Below are the code and all the weights of a small trained network. Each question names an input and a class and asks about switching units off, where a switched-off unit gives its printed mean instead of its output.

import numpy as np


def w(rows, s, z=0):
    codes = np.array(rows[::2]) - 128.0
    scale = np.full(codes.shape[1], s)
    scale[-1] = z or s
    return codes * scale


def f(y):
    return np.maximum(y, 0)


def log_softmax(a):
    a = a - a.max(-1, keepdims=True)
    return a - np.log(np.exp(a).sum(-1, keepdims=True))


def net(x, mask):
    res = np.array(x, float).reshape(1, 5) / 4 @ E
    y = f(res @ A[0][:, :-1].T + A[0][:, -1])
    res = res + np.where(mask, y, B[0][:, -1]) @ B[0][:, :-1]
    return log_softmax(res[-1] @ U[:, :-1].T + U[:, -1])


A, B = {}, {}
E = w([
[133,127,131,132],'x0',
[152,229,161,140],'x1',
[128,131,132,131],'x2',
[120,148,5,251],'x3',
[72,40,134,153],'x4',
],0.012)
A[0] = w([
[154,206,140,153,106],'neuron 1',
[58,85,129,187,105],'neuron 2',
[131,119,228,40,245],'neuron 3',
[114,158,6,235,136],'neuron 4',
[61,34,138,114,116],'neuron 5',
[97,74,147,108,80],'neuron 6',
],0.011)
B[0] = w([
[163,186,170,100,164],'neuron 1',
[85,97,88,136,158],'neuron 2',
[111,108,135,37,254],'neuron 3',
[132,157,96,254,231],'neuron 4',
[161,64,148,160,180],'neuron 5',
[146,83,146,165,151],'neuron 6',
],0.015,0.02)
U = w([
[79,107,133,65,246],'0',
[115,180,70,203,228],'1',
[108,222,182,50,48],'2',
[171,255,148,204,60],'3',
[133,33,176,118,60],'4',
[69,85,56,208,46],'5',
],0.0081,0.013)

Each question gives the input, the list of numbers given to net, and the class t.
The units are the neurons (one row each of A and B). Each row of codes is followed by its name. A weight is (code - 128) times the scale printed after its matrix; where a second scale follows, it is the last column's (A, B and U).
mask holds one flag per neuron, in row order. A switched-off neuron (its flag False) gives its mean, the last column of its row in B, instead of its output. The means were averaged over made-up inputs and are rounded, as every weight is.
A unit's drop is (log p(t) with every unit on - log p(t) with that unit switched off) / (log p(t) with every unit on - log p(t) with every unit switched off).
The circuit of an input: a set's keep is (log p(t) with only the set's units on - log p(t) with every unit switched off) / (log p(t) with every unit on - log p(t) with every unit switched off). Starting from all 6 units, units are removed one at a time, each time the one whose removal leaves the highest keep (on an exact tie, the one counted first), for as long as the keep stays at least 0.8.
circuit, biggest first: the units of the circuit, biggest drop first
k most important neurons: the k neurons with the biggest drops, biggest first
drop of u: that unit's drop, to one decimal
input [5,-6,7,0,4], class 4: circuit, biggest first	(neuron 5)
input [4,7,6,0,-3], class 2: 2 most important neurons	(neuron 4; neuron 1)
input [-3,6,-7,0,-3], class 2: circuit, biggest first	(neuron 4; neuron 1)
input [4,1,1,2,-7], class 3: circuit, biggest first	(neuron 1; neuron 3)
input [-1,3,4,0,-1], class 2: circuit, biggest first	(neuron 4; neuron 5; neuron 2)
input [4,0,-6,0,7], class 4: circuit, biggest first	(neuron 4; neuron 5)
input [-4,2,-1,1,-5], class 3: circuit, biggest first	(neuron 3; neuron 1)
input [2,1,8,-1,-4], class 2: circuit, biggest first	(neuron 4; neuron 5; neuron 2)
input [-5,-7,5,-2,4], class 4: 3 most important neurons	(neuron 5; neuron 4; neuron 6)
input [-8,-3,8,0,5], class 4: 2 most important neurons	(neuron 4; neuron 5)
input [-3,-8,-5,-3,1], class 4: 2 most important neurons	(neuron 5; neuron 6)
input [-8,2,0,-4,-4], class 2: 2 most important neurons	(neuron 5; neuron 2)
input [-1,6,3,-2,-5], class 2: 2 most important neurons	(neuron 4; neuron 1)
input [-8,6,-3,5,-3], class 3: circuit, biggest first	(neuron 1)
input [7,4,7,7,-5], class 3: drop of neuron 1	0.4
input [1,6,4,-1,0], class 2: drop of neuron 5	0.1
input [0,6,4,7,-8], class 3: drop of neuron 5	0.0
